In the rows, 128 means zero.
Each row of numbers stands for one thing and depends on some of the facts below. Use the named rows to name the rest.

There are 4 kinds of fact about the things: μ, Σ, ψ, Δ.
bebir: μ gileki; Σ a; ψ bezum; Δ r
begul: Σ b; Δ s
bezo: μ stetru; Σ g; Δ r
bimem: μ klipin; Σ b; ψ grepledrel; Δ r
braze: μ gileki; ψ vagok; Δ r
brebapo: Σ i; Δ s
breston: μ zofle, dorer, vuram
brimul: μ gileki; Σ i; ψ flazo; Δ r
brofus: μ grutrul
brubudros: Σ e; ψ kelim; Δ s
budobruk: μ minul
dabrek: Σ p; ψ fusun; Δ r
dobros: μ skodrum; Σ o; Δ r
dofak: Σ o; ψ netro; Δ t
dopletre: Σ n; Δ r
dorer: μ skodrum; Σ q; ψ zubon; Δ s
doskenol: μ drizem, pastim; Σ k; Δ s
dova: μ skodrum, stose, vazodo; Σ j; Δ s
draklak: μ gileki; Δ r
drigre: μ rudam; Σ d; ψ flazo; Δ r
drisestos: μ virubas, tepla; Σ b; ψ mufavur; Δ s
drizem: μ puli; Σ e; ψ grepledrel; Δ r
dubrubra: μ gileki; Δ s
fadra: Σ i; Δ t
fiplan: μ nusor; Σ i; ψ zonas; Δ r
flili: Σ l; ψ breston; Δ r
fliso: μ zubon, brofus, samate; ψ plokal; Δ s
flunas: Σ o; Δ t
funo: μ skodrum, gubrum, rufe; Σ n; Δ s
fuson: Σ n; Δ r
fusun: μ kenasko, groklol; ψ zofle; Δ s
gigrus: μ stefe; Σ n; ψ zofle; Δ r
gileki: Σ p; ψ flazo; Δ s
gorol: μ groklol
graplal: Σ b; ψ budobruk; Δ s
grasu: μ dorer; ψ groklol; Δ t
grazin: μ pekles; Σ g; Δ r
grison: Σ d; Δ t
grogrum: μ skodrum, vazodo; Σ d; ψ pastim; Δ r
groklol: μ gileki; Σ c; Δ s
gronam: Σ o; ψ grepledrel; Δ r
grudin: Δ s
grutrul: μ sede; Σ k; Δ s
gubrum: μ stetru, braze; Σ m; ψ kirol; Δ r
gudi: μ virubas, kubrol; ψ brofus; Δ r
kelim: Σ f; Δ r
kenasko: Σ j; ψ pleso; Δ s
ketrer: μ stugo; Σ i; ψ kelim; Δ r
kiga: μ gileki, kenasko, dofak, dova
kiplem: μ draklak; Δ s
kirol: Σ a; Δ r
kiseges: ψ grinem; Δ t
kladruvu: Σ n; Δ r
klagi: Σ n; Δ s
klagun: μ gorol; Δ t
klakir: Σ a; ψ mife; Δ r
klipin: μ rudam, kiplem
klobuno: μ rudam, brubudros; Σ d; Δ r
klogol: μ brafu; Σ o; Δ r
komus: μ kubrol
kubrol: ψ fusun; Δ r
kuvi: μ dubrubra, kuzos
kuzos: μ stefe, gileki, vodrun; Σ d; ψ tepla; Δ r
lipok: μ skulol, fadra, braze
lodel: μ vazodo; Σ k; Δ r
lofo: μ dorer, groklol; Σ o; ψ fiplan; Δ r
mafir: ψ gorol; Δ r
mide: μ virubas, stose; Σ b; Δ r
mife: μ pedrarom; Σ c; Δ t
minul: μ sede; Σ e; Δ r
mosas: μ sede, nusor, gileki; ψ grinem; Δ s
mufavur: Σ a; ψ fiplan; Δ s
nagar: Σ d; Δ s
nedru: Σ n; ψ fusun; Δ r
netro: μ klobuno, draklak, lofo
netrur: μ vazodo; Σ j; Δ s
nusor: μ gileki; Σ g; Δ s
pastim: μ vazodo, zofle
pasu: μ dobros; Σ e; ψ fiplan; Δ r
pedrarom: Σ d; Δ r
pekles: μ gileki; Σ m; Δ t
pigama: Σ q; Δ s
piplotron: μ mafir, gorol; Σ n; ψ zubon; Δ r
plafloles: μ vazodo, flunas, braze
plegreklum: Σ l; Δ s
pleso: μ nusor, stugrel; Σ n; ψ breston; Δ r
plokal: μ draklak
puli: μ stose; Σ a; ψ grepledrel; Δ s
raflun: μ brubudros, plafloles; Σ o; Δ s
resaflak: μ plegreklum; Σ p; ψ brafu; Δ r
reti: Σ f; Δ r
rufe: μ skodrum, gileki
samate: μ stefe, dova; Σ d; Δ t
sasesi: μ gileki, puli; Σ l; Δ r
sede: μ fusun, kubrol; ψ mafir; Δ r
skodrum: μ groklol; ψ plafloles; Δ r
skoskas: Δ t
skulol: μ komus; Σ m; Δ t
stefe: μ dorer; Σ a; ψ netro; Δ s
stigrivon: Σ a; Δ r
stose: μ brimul, groklol; Σ k; ψ budobruk; Δ r
stuflibir: μ nusor, groklol; Σ i; ψ stetru; Δ t
stugo: Σ h; ψ grinem; Δ r
stugrel: μ sasesi; Δ t
stunir: Σ l; ψ skulol; Δ t
stuste: Σ a; Δ t
takun: ψ budobruk; Δ r
tavobruk: μ dubrubra, drizem; Σ h; Δ r
tepla: μ stose; Σ j; Δ r
tistu: μ plegreklum; Σ g; ψ brofus; Δ s
tofer: μ gileki; Σ p; Δ r
toskem: Δ r
trarer: μ zofle; Σ a; Δ r
tratan: Σ c; Δ s
trosir: μ tepla, dova; Σ a; Δ s
vagok: μ nedru
vazodo: μ braze, pedrarom; Σ l; ψ nagar; Δ s
veskosir: μ brafu, dorer, tratan; Σ j; Δ s
vezo: Σ b; ψ kelim; Δ r
virubas: μ sede; Σ q; Δ t
vodrun: Σ c; ψ mafir; Δ r
vuram: μ groklol, braze; Δ s
zenenul: μ sede, dubrubra; ψ fiplan; Δ r
zofle: μ grasu, brafu
zonas: Σ d; Δ r
zubon: μ plokal, sasesi; Σ m; Δ r
zuskistus: Σ j; Δ r

Named rows:
[116 130 127 121 150 163 135 149 107 142  95 122 102 132 149 162 131 146
 130 126 125 126 117 124 140 114 113 108 123 119 125] -> zofle
[111 128 125 122 133 139 124 133 129  98 122 129 157 128 154 105 103 123
 119 127 124 127 144 131 120 116 113 137 136 118 124] -> toskem
[112 112 121 121 132 121 128 131 130 148 132 112 109 127 135 130 110 122
 117 122 127 131 125 127 124 120 118 113 128 116 118] -> klobi
[108 171 119 120 140 120 124 126 160  91 142 170 124 128 190 104 136 127
 121 128 120 118 142 137 117 117 130 147 125 118 137] -> stigrivon
[149 104 160 123 170 115 123 124  94  82 139 135 107 123  88 173 104 119
 140 128 123 114 127 138 143 129 110 139 128 117 128] -> stuflibir
[108 145 163 141  98 119 126 157 100  81 168 107 176 134  90  98 109 123
 176 133 122 174 131 131 108 218 192 138 140 118 116] -> lofo
[112 129 123 123 111 128 128 125 143 134 101 150 163 127 172 104 118 120
 112 130 124 142 140 126 118 118 116 147 125 130 139] -> fuson
[115 117 123 125 131 122 131 128 124 146 132 114 108 123 131 129 105 124
 123 126 125 131 122 130 118 117 114 114 132 118 115] -> kludriri
[143 133 160 125 198 117 125 126 139  70 166 158 105 127 112  98 122 119
 180 125 115 109 137 130 127 152 123 155 174 112 118] -> stose
[164 109 122 119 157 113 130 118 156 173 113 151 100 124 132 132 119 118
 116 127 125 113 118 126 132 117 114 139 116 116 163] -> brubudros
[110 124 120 123 121 119 127 129 120 107 120 115 108 120 135 129 136 141
 153 127 129 113 121 124 135 122 118 115 135 154 121] -> budobruk
[119 135 121 127 136 140 135 127 122 129 101 111 105 126 135 121 174 162
 158 130 129 110 128 127 174 116 118 109 151 152 137] -> pastim
[138 105 124 126 127 115 129 129 137 147 130 111 105 124 104 150 139 122
 120 128 137 117 118 127 125 132 121 111 120 120 123] -> fliso
[124 173 121 131  97 116 125 126 173 167 163 112  98 124 112 125 133 154
 126 133 126 138 122 134 120 178 188 109 126 114 115] -> gileki
[116 106 143 118 159 116 124 118 111  87 106 181 136 139 115 115 126 110
 108 132 120 123 137 134 124 113 111 191 125 150 179] -> pasu
[116 118 120 128 134 140 127 127 129 109 113 133 164 123 151 103 103 124
 110 130 122 126 144 129 120 114 111 148 136 119 117] -> reti
[193 110 145 150 189 178 125 130 100  76 115 115 155 123  95 137 106 123
 127 118 117 109 141 121 164 112 108 150 175 155 114] -> zubon
[118 160 125 119 102 112 130 128 184 180 125 109 107 131 129 104 241 140
 129 150 164 165 121 137 135 144 186 111 112 120 172] -> vazodo
[132 116 122 130 147 135 126 127 150  80  97 115 167 133 113 104 165 122
 154 129 115 129 151 125 119 145 116 110 169 119 120] -> grogrum
[114 115 124 120 135 120 130 126 127 147 131 116 108 123 132 131 106 122
 116 125 126 132 126 125 120 116 116 112 127 115 119] -> rudam

Name these rows:
No name comes twice in this set of rows, the named rows included.
[140 106 132 122 154 120 128 122 145  95 106 187 142 139 136 107 142 114
 115 126 116 111 126 126 122 111 110 184 122 133 172]	drizem
[213 104 143 145 188 157 130 126  99  90 129 108 110 120  88 189 108 124
 127 119 122 109 123 125 191 114 108 125 136 136 118]	skulol
[115 119 140 122 132 121 133 174 102 140 104 135 100 124 118 192 106 127
 144 127 127 123 118 124 122 118 131 108 109 113 132]	fusun
[110 186 122 121 140 137 128 123 144 100 144 154 126 127 208  99 124 128
 136 128 122 116 141 130 120 114 135 145 124 116 133]	kirol
[172 153 121 121 100 119 151 124 187 117 110 152 148 152 148 100 155 121
 120 126 114 116 131 127 116 120 124 138 144 117 117]	braze
[127 140 120 122 121 122 140 127 135 170 139 109 108 124 173 104 126 135
 140 117 125 113 121 122 134 111 136 115 113 120 119]	vagok
[113 171 126 119 103 120 125 119 165  78 108 195 106 127 137 106 150 125
 135 186 121 113 165 172 114 158 115 132 161 137 132]	bebir
[108 169 129 123 130 153 129 190 162  94 119 136 153 178 158 101 133 131
 117 134 122 163 134 137 114 160 131 109 128 114 114]	dabrek
[112 196 124 124 102 145 127 128 145  91 142 120 149 130 136 107 134 161
 142 127 121 129 141 133 119 155 163 111 141 116 112]	tofer

Now the same things, written a new way:
Named rows:
[160 140 137 174 109  55 120 118 161 117 136 133 158  78 136  93 143 104
  73  76 175 101  93 158  81 107 142 128 162 143] -> bebir
[106 116 171 137 113 135 110 129 104 110 147 140 101 169 123 171  96 140
 135 137 155 120 136 152 127 133 136 111 187 135] -> mide
[105  96  87 152  98 194 119 115 101  77 170 136  89 153 101 128  65 123
 129 136 199  80 190 153  89 128 130 108 162 139] -> bimem
[141 115 170 116 128 125  54 105 110 130 109 173  71 121 127 130 166 144
 122 152  87  93 141 111 159 107 173  95 122 152] -> groklol
[123 115 160 145 121  96 120 126 135 115 154 138 127 166 135 127  88 162
 126 122 170 111 137 136 151  96 124 130 168 142] -> vodrun
[120 122 138 162  81 103 117 146 143 215 207 128 122 139 133 138  94 154
 118 145 167 124 144 144 151 133 201 100 145 144] -> kuzos
[112 166 166 135 113 153 155 111  83  98 184 107  92 135 137 125 106 113
 137  93 161 163 102 172 117 172 144 127 169 134] -> reti
[122  65 119 176 125  52 104 138 182 182 171 135 181 139 117 112 120 145
 110 111 137 114 107 127 148  92 175 136 120 136] -> zuskistus
[ 99 138 188 121 122 140 131 114  67  60 140 135  90 139 124 155 123 112
 125 114 141 158 101 165  90 154 127 113 182 126] -> zubon
[125  87 129 169 122  66 107 139 162 155 145 140 145 146 117 141 102 152
 114 128 158  96 131 134 136  85 142 122 155 138] -> resaflak
[148 140 144 113 147 149 122 105 111  85 134 133  76 136 134 118 126 121
 147 125 146 142 118 152 138 145 107 140 156 137] -> kludriri
[147 144 150 114 145 153 125 113 116  79 132 132  79 140 135 125 127 125
 146 124 140 139 113 153 141 144 108 139 158 146] -> rudam
[133 154 152 143 101 124 126 110 108  92 115 132  70 150 132 140 106 143
 152  98 151 112 119 149 120 137 114 111 172 137] -> grasu
[163 141 154 123 129 124 105 110 103 104 127 150  64 119 142 118 135 120
 138 137 151 109 123 150 116 145 128 117 164 137] -> rufe
[129 162 174 136 119 117 144 120 113  90 156 124 102 145 144 128  85 142
 127  94 184 132 127 158 133 127 112 134 183 143] -> takun
[152 166 178 145  94 102 121 126  97  96 154 141  96 123 143 127 106 124
 103 125 205 108 139 154 104 129 136 110 192 140] -> braze
[121 155 165 138 111 130 132 121 109  95 135 126  98 140 137 163  98 130
 130  99 181 128 127 166 114 133 113 128 194 143] -> gudi
[134 127 161 112 153 151 116 106  94  75 126 139  81 141 132 119 142 118
 147 129 125 153 103 159 133 148 120 131 144 125] -> brafu
[133 149 156 131 111 135 131 112 112  74 128 138  83 157 123 126 118 140
 130  99 153 140 103 150 139 137 123 118 153 133] -> skoskas
[128 145 181  93 114 131 128  75 173  96 181 152 109 155  88 147 117 119
 149  91 229 141 119 150 132 154 113 132 208 134] -> kubrol

Which thing is each row?
No name comes twice in this set of rows, the named rows included.
[190 129 134 135 129  80  69 126 182 151 116 140 128 107 134 103 148 172
  96 135 120  87 148 119 200  81 148 134 106 166]	gileki
[158 178 178 129  87 127 121 117  95  59 117 149  58 131 137 116 133 125
  98 117 181 123 108 159 112 150 131  91 179 135]	pekles
[160 135 115 148 138 137 115 127 155 167  87  89 118  89 113  91 215  92
  84  98 109 113  49 118 152 114  93 195 137  96]	mufavur
[126 119 122 171 135  60 128 122 145 116 125 122 154  93 120 117 140 100
 108  68 134 128  82 154  71 119 120 137 154 123]	trarer
[116 146 166 145 112 115 118 101  86 109 150 137  76 145 143 138  95 120
 164  94 167  94 133 135  96 128 145 123 192 139]	skodrum
[ 97 152 191 127 126 151 152 115  53  90 177 124  99 143 136 132 125 111
 134  98 128 184  83 174 115 175 165 117 149 124]	kelim
[144 152 156 112 126 156  92  94  98 106 102 130  56 112 123 142 152 136
 168 114  93 104 140 129 148 145 121 120 137 154]	vuram
[ 89  78 179 151 124 121  95 153 104 148 101 138 103 173 112 167 152 109
  63 164 178  94  83 118 128  81 111 158 218  76]	fiplan
[ 76  90 150 164  91 149 132 163 111 246 202 108 107 170 118 143 133 119
  93 170 165 143  84 126 175 132 187 162 165  81]	zonas
[121  69  47 188 119 132 119 116 166  97 181 132 159 127 100  67 104 112
 106  92 181  75 146 140  85  94 139 139 125 137]	gronam
[100  55 123 183 130  42  94 142 160 195 151 146 173 133 108 147 124 133
 107 130 115 120  98 130 122  93 180 117 121 133]	tepla

Now the same things, written a new way:
Some rows with their names:
[155 101 123 127  70 111  74 114 112 120 116 123 179] -> bimem
[133 115  97 116 147 139  93 136 135 146 154 124 175] -> grasu
[126 116 121 162 128 154 116 145 166 156 146 119 167] -> dofak
[141 151 121  85 120 118 119 124  83 109  91 131 113] -> stefe
[157 116 155 125  94 126 135 126 124 136 108 113 119] -> grogrum
[133 143 141  98 130 117 146 134 119 122 106 129 114] -> kenasko
[141 120 113 120 110 110 115 129 126 132 124 120 131] -> fliso
[127 138 104 148 119 119 137 134 138 138 137 118 117] -> raflun
[125 120 115 168 130 151 128 149 169 159 150 127 154] -> flunas
[113 154 166 100 229 176 207 151 140 117 127 155 116] -> fadra
[145 147 121  96 108 109 129 114  92 108 102 135 105] -> funo
[101 123 100 118 125 110  94 129 128 137 143 101 134] -> klipin
[ 99 116  99 128 128 114  97 133 130 137 143  96 137] -> komus
[ 97 118 107 120 129 104  96 126 130 131 139 101 136] -> kuvi
[111 111 151 150 163 153 167 140 172 146 157 123 122] -> skulol
[128 116 146 126 133 137 126 122 131 128 131 128 133] -> samate
[143 142 138 131 138 150 163 127 122 124 115 159 113] -> kirol
[112 135 167  93 166  93 168 117 111  65 113 159  89] -> nusor
[137 127 122 135 110 110 126 129 130 131 133 115 120] -> grudin
[115 118 132 147 118  94 123 128 136 100 134 146 108] -> dubrubra

Which thing is each row?
No name comes twice in this set of rows, the named rows included.
[100 142 192 105 215 155 214 152 142  85 110 176 107]	brimul
[140 152 109  76 119 124 122 130  84 103  89 136 130]	puli
[122 143 172  92 204 175 202 152 137 116 113 153 119]	ketrer
[123 168 154  74 213 148 211 140 117 107 107 155  73]	brebapo
[139 142 157  77 145 113 148 122  96 102 106 124 108]	tistu
[117 116 123 135 111 102 118 131 134 109 130 127 139]	mosas
[112 159 153  89 246 181 183 136 114 113 135 151 113]	stuflibir
[122 106 147 172 126 124 132 125 162 111 142 152 129]	draklak

